Here is a tiny trained network, its code and every weight. The questions are about switching its units off for an input and a class, where a switched-off unit gives its printed mean instead of its output.

import numpy as np


def w(rows, s, z=0):
    codes = np.array(rows[::2]) - 128.0
    scale = np.full(codes.shape[1], s)
    scale[-1] = z or s
    return codes * scale


def f(y):
    return y / 2 * (1 + np.tanh(0.7978845608 * (y + 0.044715 * y**3)))


def log_softmax(a):
    a = a - a.max(-1, keepdims=True)
    return a - np.log(np.exp(a).sum(-1, keepdims=True))


def net(x, mask):
    res = np.array(x, float).reshape(1, 5) / 4 @ E
    y = f(res @ A[0][:, :-1].T + A[0][:, -1])
    res = res + np.where(mask, y, B[0][:, -1]) @ B[0][:, :-1]
    return log_softmax(res[-1] @ U[:, :-1].T + U[:, -1])


A, B = {}, {}
E = w([
[78,182,219,96,84],'x0',
[122,73,194,41,65],'x1',
[250,122,201,11,112],'x2',
[106,71,2,20,102],'x3',
[125,37,142,100,215],'x4',
],0.0096)
A[0] = w([
[108,45,142,136,111,246],'neuron 0',
[108,34,95,79,68,166],'neuron 1',
[181,112,134,163,171,101],'neuron 2',
[170,144,152,103,142,123],'neuron 3',
[113,134,53,202,126,176],'neuron 4',
[51,89,155,164,246,167],'neuron 5',
[127,192,93,158,159,255],'neuron 6',
[172,182,155,166,211,153],'neuron 7',
[110,109,221,30,132,195],'neuron 8',
[102,222,75,213,164,45],'neuron 9',
[157,203,173,120,55,197],'neuron 10',
[77,98,217,184,133,160],'neuron 11',
[156,122,119,51,106,147],'neuron 12',
[149,161,181,165,59,211],'neuron 13',
[178,118,130,195,98,206],'neuron 14',
[129,217,163,156,16,183],'neuron 15',
[108,60,81,100,115,191],'neuron 16',
[171,55,107,160,176,225],'neuron 17',
[149,162,161,34,109,161],'neuron 18',
[70,148,46,137,165,165],'neuron 19',
[78,136,94,174,139,143],'neuron 20',
[234,109,119,124,220,153],'neuron 21',
[150,171,201,68,92,163],'neuron 22',
[58,170,91,111,120,113],'neuron 23',
[36,181,67,149,195,185],'neuron 24',
[191,162,180,144,217,195],'neuron 25',
[85,185,120,205,66,205],'neuron 26',
],0.012,0.0044)
B[0] = w([
[137,110,84,44,217,185],'neuron 0',
[225,124,148,68,172,222],'neuron 1',
[185,162,91,167,167,155],'neuron 2',
[127,162,154,135,110,165],'neuron 3',
[156,46,88,184,45,214],'neuron 4',
[128,63,115,176,217,211],'neuron 5',
[164,99,126,255,32,193],'neuron 6',
[154,148,158,203,161,186],'neuron 7',
[97,191,186,75,121,247],'neuron 8',
[137,109,223,136,71,217],'neuron 9',
[52,199,119,111,33,213],'neuron 10',
[27,119,174,131,218,200],'neuron 11',
[146,135,203,74,146,203],'neuron 12',
[69,221,125,169,118,201],'neuron 13',
[124,157,40,180,148,166],'neuron 14',
[9,182,113,170,73,224],'neuron 15',
[165,49,116,56,161,207],'neuron 16',
[240,105,54,146,225,201],'neuron 17',
[89,181,205,79,117,220],'neuron 18',
[181,15,75,196,104,211],'neuron 19',
[149,40,153,148,73,189],'neuron 20',
[214,230,92,135,127,208],'neuron 21',
[97,180,142,77,98,223],'neuron 22',
[173,77,89,161,80,170],'neuron 23',
[171,12,170,188,86,227],'neuron 24',
[159,244,159,164,153,201],'neuron 25',
[60,129,72,246,86,217],'neuron 26',
],0.0075,0.014)
U = w([
[126,133,176,210,133,1],'0',
[190,210,82,178,187,239],'1',
[144,24,86,170,91,118],'2',
[41,150,147,165,247,25],'3',
[95,180,209,73,72,190],'4',
[43,176,88,197,80,200],'5',
[200,106,150,22,179,108],'6',
],0.011,0.0022)

Each question gives the input, the list of numbers given to net, and the class t.
The units are the neurons (one row each of A and B). Each row of codes is followed by its name. A weight is (code - 128) times the scale printed after its matrix; where a second scale follows, it is the last column's (A, B and U).
mask holds one flag per neuron, in row order. A switched-off neuron (its flag False) gives its mean, the last column of its row in B, instead of its output. The means were averaged over made-up inputs and are rounded, as every weight is.
A unit's drop is (log p(t) with every unit on - log p(t) with that unit switched off) / (log p(t) with every unit on - log p(t) with every unit switched off).
The circuit of an input: a set's keep is (log p(t) with only the set's units on - log p(t) with every unit switched off) / (log p(t) with every unit on - log p(t) with every unit switched off). Starting from the 12 units with the biggest drops (on a tie, the unit counted first), units are removed one at a time, each time the one whose removal leaves the highest keep (on an exact tie, the one counted first), for as long as the keep stays at least 0.8.
units of the circuit, in order: the units of the circuit, biggest drop first
most important unit: the unit with the biggest drop
top k neurons: the k neurons with the biggest drops, biggest first
drop of u: that unit's drop, to one decimal
input [-3,4,-6,7,8], class 6: most important unit : neuron 1
input [-2,-7,4,1,-5], class 5: units of the circuit, in order : [neuron 1; neuron 17]
input [8,7,-1,-3,-6], class 5: top 2 neurons : [neuron 15; neuron 26]
input [-3,3,-4,-6,1], class 3: units of the circuit, in order : [neuron 11; neuron 5]
input [-6,5,3,-5,-3], class 4: top 4 neurons : [neuron 26; neuron 5; neuron 19; neuron 10]
input [-2,-1,-8,-5,-6], class 2: top 3 neurons : [neuron 24; neuron 4; neuron 20]
input [7,-7,-8,-6,1], class 0: top 2 neurons : [neuron 9; neuron 11]
input [5,2,-3,-8,2], class 3: top 3 neurons : [neuron 11; neuron 5; neuron 4]
input [1,-4,8,-4,-4], class 4: top 3 neurons : [neuron 26; neuron 18; neuron 22]
input [-5,2,2,-3,-4], class 5: top 2 neurons : [neuron 1; neuron 17]
input [-3,5,-2,-7,6], class 3: drop of neuron 11 : 0.3
input [3,8,-1,-8,6], class 3: drop of neuron 2 : 0.0
input [-8,5,-3,5,0], class 6: drop of neuron 1 : 0.3
input [8,4,-7,-5,4], class 3: most important unit : neuron 11
